Below are the code and all the weights of a small trained network. Each question names an input and a class and asks about switching units off, where a switched-off unit gives its printed mean instead of its output.

import numpy as np


def w(rows, s, z=0):
    codes = np.array(rows[::2]) - 128.0
    scale = np.full(codes.shape[1], s)
    scale[-1] = z or s
    return codes * scale


def f(y):
    return np.maximum(y, 0)


def log_softmax(a):
    a = a - a.max(-1, keepdims=True)
    return a - np.log(np.exp(a).sum(-1, keepdims=True))


def net(x, mask):
    res = np.array(x, float).reshape(1, 7) / 4 @ E
    y = f(res @ A[0][:, :-1].T + A[0][:, -1])
    res = res + np.where(mask, y, B[0][:, -1]) @ B[0][:, :-1]
    return log_softmax(res[-1] @ U[:, :-1].T + U[:, -1])


A, B = {}, {}
E = w([
[153,248,217,121,101,85,46,79,2,119,65],'x0',
[133,110,133,48,79,87,41,217,186,231,56],'x1',
[29,141,91,92,152,3,156,138,222,118,101],'x2',
[63,122,51,62,187,246,23,89,139,105,108],'x3',
[174,140,109,244,138,164,64,74,191,177,19],'x4',
[158,166,240,94,167,148,106,136,176,99,169],'x5',
[37,130,167,168,199,114,123,182,71,89,94],'x6',
],0.0099)
A[0] = w([
[88,95,31,105,136,143,166,181,237,127,131,236],'neuron 0',
[145,80,131,164,153,95,148,118,185,152,115,152],'neuron 1',
[76,117,137,185,124,113,137,101,140,92,104,98],'neuron 2',
[187,75,138,196,138,122,87,195,224,214,82,126],'neuron 3',
[116,73,60,140,166,132,158,77,120,31,184,129],'neuron 4',
[161,186,165,184,80,153,85,96,61,56,105,252],'neuron 5',
[122,180,111,217,87,116,85,114,6,147,1,130],'neuron 6',
[70,163,228,212,176,170,185,122,33,54,169,134],'neuron 7',
[134,111,71,57,146,177,127,66,106,202,159,137],'neuron 8',
[232,146,195,174,127,170,125,53,121,57,127,166],'neuron 9',
[136,111,157,59,26,47,190,212,221,172,135,196],'neuron 10',
[133,98,104,167,164,111,103,55,19,55,78,221],'neuron 11',
[206,129,126,66,72,144,90,91,204,193,205,228],'neuron 12',
[89,139,197,237,180,106,145,86,107,65,88,172],'neuron 13',
[201,85,125,32,125,29,159,217,136,123,86,178],'neuron 14',
[75,41,71,179,162,159,135,115,219,70,122,223],'neuron 15',
[213,170,201,72,21,27,181,184,126,189,100,197],'neuron 16',
[108,144,142,211,141,84,134,118,89,98,125,82],'neuron 17',
[27,182,160,35,189,165,62,179,100,153,157,165],'neuron 18',
[79,93,84,123,103,158,44,201,152,204,90,252],'neuron 19',
[161,198,78,115,52,99,28,161,94,180,96,224],'neuron 20',
],0.0076,0.0037)
B[0] = w([
[20,15,96,127,75,196,112,195,142,145,148,249],'neuron 0',
[151,89,101,158,146,142,109,187,240,172,146,171],'neuron 1',
[79,109,118,157,227,61,106,170,141,155,129,158],'neuron 2',
[124,195,80,160,97,185,35,204,147,148,67,205],'neuron 3',
[86,41,150,176,133,88,124,11,108,147,240,214],'neuron 4',
[246,179,176,166,107,184,200,42,5,154,20,224],'neuron 5',
[142,89,234,94,102,9,193,152,84,246,33,228],'neuron 6',
[182,227,69,167,231,153,236,114,41,109,172,244],'neuron 7',
[74,109,98,103,97,122,148,83,129,111,116,182],'neuron 8',
[234,170,69,155,97,133,84,67,80,73,127,214],'neuron 9',
[98,181,155,79,103,145,126,204,193,132,193,239],'neuron 10',
[114,146,183,141,186,100,171,41,81,211,164,217],'neuron 11',
[89,150,133,116,1,189,37,84,240,7,133,204],'neuron 12',
[189,193,82,170,213,51,115,86,176,160,100,204],'neuron 13',
[128,128,115,59,66,109,113,194,166,151,188,210],'neuron 14',
[16,43,19,227,159,148,62,124,139,189,121,239],'neuron 15',
[164,235,196,101,77,132,165,170,185,127,167,236],'neuron 16',
[141,146,107,192,183,113,131,72,157,158,86,170],'neuron 17',
[142,79,158,41,191,69,116,138,91,37,107,221],'neuron 18',
[67,90,111,88,157,149,114,143,159,120,67,221],'neuron 19',
[96,95,193,11,60,138,192,95,157,167,50,202],'neuron 20',
],0.0063,0.016)
U = w([
[167,173,106,254,210,77,135,122,151,156,153,74],'0',
[128,175,157,92,62,140,147,199,175,162,214,240],'1',
[164,143,182,107,98,113,164,118,74,231,47,38],'2',
[210,191,141,190,182,169,192,109,50,130,174,180],'3',
[203,145,143,144,40,201,109,57,135,80,92,2],'4',
[91,83,151,28,147,131,109,166,105,53,123,226],'5',
[48,30,103,171,132,156,140,104,119,154,240,153],'6',
[94,84,84,184,133,209,85,215,150,173,81,63],'7',
],0.009,0.0012)

Each question gives the input, the list of numbers given to net, and the class t.
The units are the neurons (one row each of A and B). Each row of codes is followed by its name. A weight is (code - 128) times the scale printed after its matrix; where a second scale follows, it is the last column's (A, B and U).
mask holds one flag per neuron, in row order. A switched-off neuron (its flag False) gives its mean, the last column of its row in B, instead of its output. The means were averaged over made-up inputs and are rounded, as every weight is.
A unit's drop is (log p(t) with every unit on - log p(t) with that unit switched off) / (log p(t) with every unit on - log p(t) with every unit switched off).
The circuit of an input: a set's keep is (log p(t) with only the set's units on - log p(t) with every unit switched off) / (log p(t) with every unit on - log p(t) with every unit switched off). Starting from the 12 units with the biggest drops (on a tie, the unit counted first), units are removed one at a time, each time the one whose removal leaves the highest keep (on an exact tie, the one counted first), for as long as the keep stays at least 0.8.
units of the circuit, in order: the units of the circuit, biggest drop first
unit that matters most: the unit with the biggest drop
k most important neurons: the k neurons with the biggest drops, biggest first
drop when u is switched off: that unit's drop, to one decimal
input [2,6,7,6,-5,6,-6], class 5: units of the circuit, in order : neuron 18
input [-2,8,-4,1,4,8,-4], class 1: units of the circuit, in order : neuron 5; neuron 15
input [8,-5,-5,3,-5,-7,-5], class 2: 2 most important neurons : neuron 6; neuron 20
input [1,-1,2,-7,3,-7,-5], class 1: units of the circuit, in order : neuron 16; neuron 10
input [4,-4,7,-7,-3,3,3], class 3: 3 most important neurons : neuron 7; neuron 15; neuron 16
input [-4,-8,5,-5,8,-2,-8], class 6: 2 most important neurons : neuron 4; neuron 0
input [-2,-5,8,5,8,-8,6], class 6: 3 most important neurons : neuron 4; neuron 0; neuron 11
input [-7,7,-8,-4,4,5,-3], class 1: 2 most important neurons : neuron 16; neuron 10
input [-8,7,0,-1,1,7,-1], class 7: 4 most important neurons : neuron 3; neuron 0; neuron 15; neuron 19
input [5,3,-4,4,-6,-1,-4], class 4: 2 most important neurons : neuron 12; neuron 0
input [5,3,5,-4,8,7,-8], class 1: drop when neuron 0 is switched off : -0.1
input [3,0,0,-6,-6,1,4], class 3: drop when neuron 7 is switched off : 0.7
input [3,1,6,4,1,8,-1], class 5: drop when neuron 1 is switched off : 0.0
input [7,-1,-5,8,-4,1,-4], class 2: unit that matters most : neuron 11
